Below are the code and all the weights of a small trained network. Each question names an input and a class and asks about switching units off, where a switched-off unit gives its printed mean instead of its output.

import numpy as np


def w(rows, s, z=0):
    codes = np.array(rows[::2]) - 128.0
    scale = np.full(codes.shape[1], s)
    scale[-1] = z or s
    return codes * scale


def f(y):
    return y / 2 * (1 + np.tanh(0.7978845608 * (y + 0.044715 * y**3)))


def log_softmax(a):
    a = a - a.max(-1, keepdims=True)
    return a - np.log(np.exp(a).sum(-1, keepdims=True))


def net(x, mask):
    res = np.array(x, float).reshape(1, 4) / 4 @ E
    y = f(res @ A[0][:, :-1].T + A[0][:, -1])
    res = res + np.where(mask, y, B[0][:, -1]) @ B[0][:, :-1]
    return log_softmax(res[-1] @ U[:, :-1].T + U[:, -1])


A, B = {}, {}
E = w([
[93,178,85,177,54,142,196,35],'x0',
[125,103,103,147,184,93,127,88],'x1',
[75,71,172,202,210,210,186,144],'x2',
[57,150,81,161,108,124,2,153],'x3',
],0.012)
A[0] = w([
[28,99,49,146,104,152,57,155,75],'N0',
[48,168,68,171,52,151,216,46,140],'N1',
[174,174,61,124,63,60,149,117,44],'N2',
[197,170,44,76,107,112,58,119,48],'N3',
[152,124,149,113,164,133,125,53,135],'N4',
[175,150,148,82,113,107,93,108,26],'N5',
[61,120,146,227,162,218,167,141,24],'N6',
[180,93,188,71,210,113,59,239,145],'N7',
[47,151,169,184,208,236,156,183,1],'N8',
[192,206,99,72,135,109,129,116,23],'N9',
[193,112,125,55,173,141,181,81,16],'N10',
[226,151,202,96,152,114,238,120,53],'N11',
[79,121,61,138,58,179,161,65,166],'N12',
[53,166,56,180,150,167,1,157,89],'N13',
[161,135,117,124,153,137,113,170,125],'N14',
[106,107,171,17,208,111,103,182,164],'N15',
],0.0099,0.0021)
B[0] = w([
[193,200,58,163,114,208,184,187,198],'N0',
[37,81,100,187,1,30,86,114,238],'N1',
[87,149,207,88,186,154,112,83,194],'N2',
[165,147,136,28,189,164,67,37,199],'N3',
[109,197,136,114,74,140,136,146,150],'N4',
[120,188,183,147,165,125,89,89,161],'N5',
[142,203,192,57,230,107,98,32,219],'N6',
[14,32,182,160,38,71,111,158,252],'N7',
[183,116,188,72,170,147,42,29,229],'N8',
[190,149,166,124,148,165,28,57,172],'N9',
[176,166,75,120,99,170,192,138,187],'N10',
[203,171,34,153,92,217,219,215,232],'N11',
[80,23,130,141,92,60,106,177,199],'N12',
[206,221,123,202,107,198,234,204,223],'N13',
[83,117,141,136,99,104,139,147,150],'N14',
[71,85,131,160,80,55,135,163,214],'N15',
],0.0081,0.016)
U = w([
[11,71,125,180,55,23,124,128,255],'0',
[239,161,56,184,107,227,215,170,127],'1',
[164,135,189,43,211,134,63,21,5],'2',
],0.012,0.0013)

Each question gives the input, the list of numbers given to net, and the class t.
The units are the neurons (one row each of A and B). Each row of codes is followed by its name. A weight is (code - 128) times the scale printed after its matrix; where a second scale follows, it is the last column's (A, B and U).
mask holds one flag per neuron, in row order. A switched-off neuron (its flag False) gives its mean, the last column of its row in B, instead of its output. The means were averaged over made-up inputs and are rounded, as every weight is.
A unit's drop is (log p(t) with every unit on - log p(t) with that unit switched off) / (log p(t) with every unit on - log p(t) with every unit switched off).
The circuit of an input: a set's keep is (log p(t) with only the set's units on - log p(t) with every unit switched off) / (log p(t) with every unit on - log p(t) with every unit switched off). Starting from the 12 units with the biggest drops (on a tie, the unit counted first), units are removed one at a time, each time the one whose removal leaves the highest keep (on an exact tie, the one counted first), for as long as the keep stays at least 0.8.
circuit, biggest first: the units of the circuit, biggest drop first
k most important neurons: the k neurons with the biggest drops, biggest first
drop of u: that unit's drop, to one decimal
input [1,-8,-6,4], class 2: circuit, biggest first -> (N3)
input [8,6,-4,-7], class 0: 2 most important neurons -> (N1, N12)
input [-8,2,-1,-7], class 0: 2 most important neurons -> (N7, N15)
input [7,-6,7,-3], class 0: 2 most important neurons -> (N1, N12)
input [-5,0,7,3], class 2: 2 most important neurons -> (N8, N6)
input [-1,-4,7,-6], class 2: 3 most important neurons -> (N8, N6, N13)
input [0,-5,6,5], class 2: 3 most important neurons -> (N8, N6, N11)
input [5,4,7,5], class 2: 4 most important neurons -> (N6, N8, N7, N11)
input [-6,7,8,4], class 2: 3 most important neurons -> (N8, N6, N1)
input [5,-8,6,8], class 1: 2 most important neurons -> (N13, N0)
input [7,-3,7,-5], class 0: 3 most important neurons -> (N1, N12, N3)
input [-1,5,-1,2], class 1: 2 most important neurons -> (N1, N7)
input [-7,-4,0,8], class 1: 2 most important neurons -> (N13, N0)
input [8,5,6,-4], class 0: circuit, biggest first -> (N1)
input [-4,-6,-5,6], class 1: drop of N0 -> 0.2
input [2,7,-2,-4], class 1: drop of N7 -> 0.2
input [1,2,-1,8], class 1: drop of N10 -> 0.0
